Below is a small trained network, with its code and all its weights. Each question gives an input and a class and asks what happens when units are switched off, that is, made to give their printed mean instead of their output.

import numpy as np


def w(rows, s, z=0):
    codes = np.array(rows[::2]) - 128.0
    scale = np.full(codes.shape[1], s)
    scale[-1] = z or s
    return codes * scale


def norm(h):
    return h / np.sqrt((h * h).mean(-1, keepdims=True) + 1e-5)


def f(y):
    return np.maximum(y, 0)


def log_softmax(a):
    a = a - a.max(-1, keepdims=True)
    return a - np.log(np.exp(a).sum(-1, keepdims=True))


def net(x, mask):
    res = np.array(x, float).reshape(1, 7) / 4 @ E
    u = 0
    for l in range(2):
        y = f(norm(res) @ A[l][:, :-1].T + A[l][:, -1])
        res = res + np.where(mask[u : u + 10], y, B[l][:, -1]) @ B[l][:, :-1]
        u += 10
    return log_softmax(norm(res)[-1] @ U[:, :-1].T + U[:, -1])


A, B = {}, {}
E = w([
[227,114,71],'x0',
[128,125,129],'x1',
[127,123,130],'x2',
[27,157,2],'x3',
[93,17,125],'x4',
[132,125,131],'x5',
[128,125,130],'x6',
],0.0069)
A[0] = w([
[204,84,249,7],'L0N1',
[55,142,221,37],'L0N2',
[180,121,105,40],'L0N3',
[183,72,61,102],'L0N4',
[172,237,136,143],'L0N5',
[126,45,134,28],'L0N6',
[204,126,90,37],'L0N7',
[152,58,112,2],'L0N8',
[247,140,79,92],'L0N9',
[73,135,85,239],'L0N10',
],0.014,0.0039)
B[0] = w([
[195,146,63,255],'L0N1',
[90,205,187,184],'L0N2',
[76,153,151,152],'L0N3',
[96,173,179,192],'L0N4',
[108,9,133,213],'L0N5',
[126,87,141,170],'L0N6',
[50,191,154,170],'L0N7',
[70,98,142,158],'L0N8',
[111,154,162,217],'L0N9',
[206,144,145,208],'L0N10',
],0.015,0.0081)
A[1] = w([
[90,135,135,125],'L1N1',
[90,158,51,168],'L1N2',
[122,24,158,88],'L1N3',
[177,106,172,6],'L1N4',
[121,191,95,35],'L1N5',
[206,145,70,25],'L1N6',
[52,131,97,26],'L1N7',
[143,209,133,69],'L1N8',
[109,47,173,87],'L1N9',
[65,146,8,166],'L1N10',
],0.013,0.0025)
B[1] = w([
[137,123,135,176],'L1N1',
[168,161,103,166],'L1N2',
[91,2,96,241],'L1N3',
[140,136,88,208],'L1N4',
[166,93,112,176],'L1N5',
[203,85,164,253],'L1N6',
[169,137,166,146],'L1N7',
[131,56,146,249],'L1N8',
[62,78,131,234],'L1N9',
[164,163,80,172],'L1N10',
],0.0098,0.0042)
U = w([
[120,134,142,252],'0',
[213,207,22,174],'1',
[52,254,222,44],'2',
[116,113,154,140],'3',
[115,104,152,108],'4',
[56,30,103,3],'5',
],0.0093,0.0054)

Each question gives the input, the list of numbers given to net, and the class t.
The units are the neurons (one row each of A and B). Each row of codes is followed by its name. A weight is (code - 128) times the scale printed after its matrix; where a second scale follows, it is the last column's (A, B and U).
mask holds one flag per neuron, layer by layer. A switched-off neuron (its flag False) gives its mean, the last column of its row in B, instead of its output. The means were averaged over made-up inputs and are rounded, as every weight is.
A unit's drop is (log p(t) with every unit on - log p(t) with that unit switched off) / (log p(t) with every unit on - log p(t) with every unit switched off).
The circuit of an input: a set's keep is (log p(t) with only the set's units on - log p(t) with every unit switched off) / (log p(t) with every unit on - log p(t) with every unit switched off). Starting from the 12 units with the biggest drops (on a tie, the unit counted first), units are removed one at a time, each time the one whose removal leaves the highest keep (on an exact tie, the one counted first), for as long as the keep stays at least 0.8.
units of the circuit, in order: the units of the circuit, biggest drop first
most important unit: the unit with the biggest drop
top k neurons: the k neurons with the biggest drops, biggest first
drop of u: that unit's drop, to one decimal
input [-4,4,-2,-6,-3,-1,4], class 1: units of the circuit, in order -> (L0N1)
input [7,5,5,4,-6,-5,-1], class 2: top 2 neurons -> (L0N1 L0N7)
input [-4,-5,-5,6,-6,-7,-1], class 1: top 3 neurons -> (L0N9 L0N4 L0N2)
input [-7,-6,4,7,-6,-7,-4], class 1: top 2 neurons -> (L0N4 L0N9)
input [-8,7,4,2,3,7,-7], class 2: top 2 neurons -> (L0N2 L0N5)
input [8,8,-4,-4,7,-4,-5], class 2: top 2 neurons -> (L0N4 L0N5)
input [8,0,-7,0,7,3,-5], class 2: top 3 neurons -> (L0N4 L0N5 L0N7)
input [-1,-3,-6,4,-7,-1,-8], class 4: top 2 neurons -> (L0N5 L0N1)
input [-8,2,-6,8,5,0,8], class 1: top 3 neurons -> (L0N5 L0N4 L0N9)
input [5,-5,4,-2,-7,8,0], class 5: top 2 neurons -> (L0N5 L0N2)
input [6,8,3,8,6,4,4], class 1: top 2 neurons -> (L0N5 L1N10)
input [5,5,-2,-1,-5,5,-2], class 2: top 2 neurons -> (L0N7 L0N9)
input [-7,3,0,0,0,2,-4], class 2: drop of L0N2 -> 0.3
input [-7,-8,-1,-8,-6,-4,6], class 1: drop of L0N1 -> 1.5
input [-4,-3,-4,-6,-4,6,-2], class 1: most important unit -> L0N1
input [4,-8,-5,2,-6,-1,-5], class 3: drop of L0N5 -> 0.6
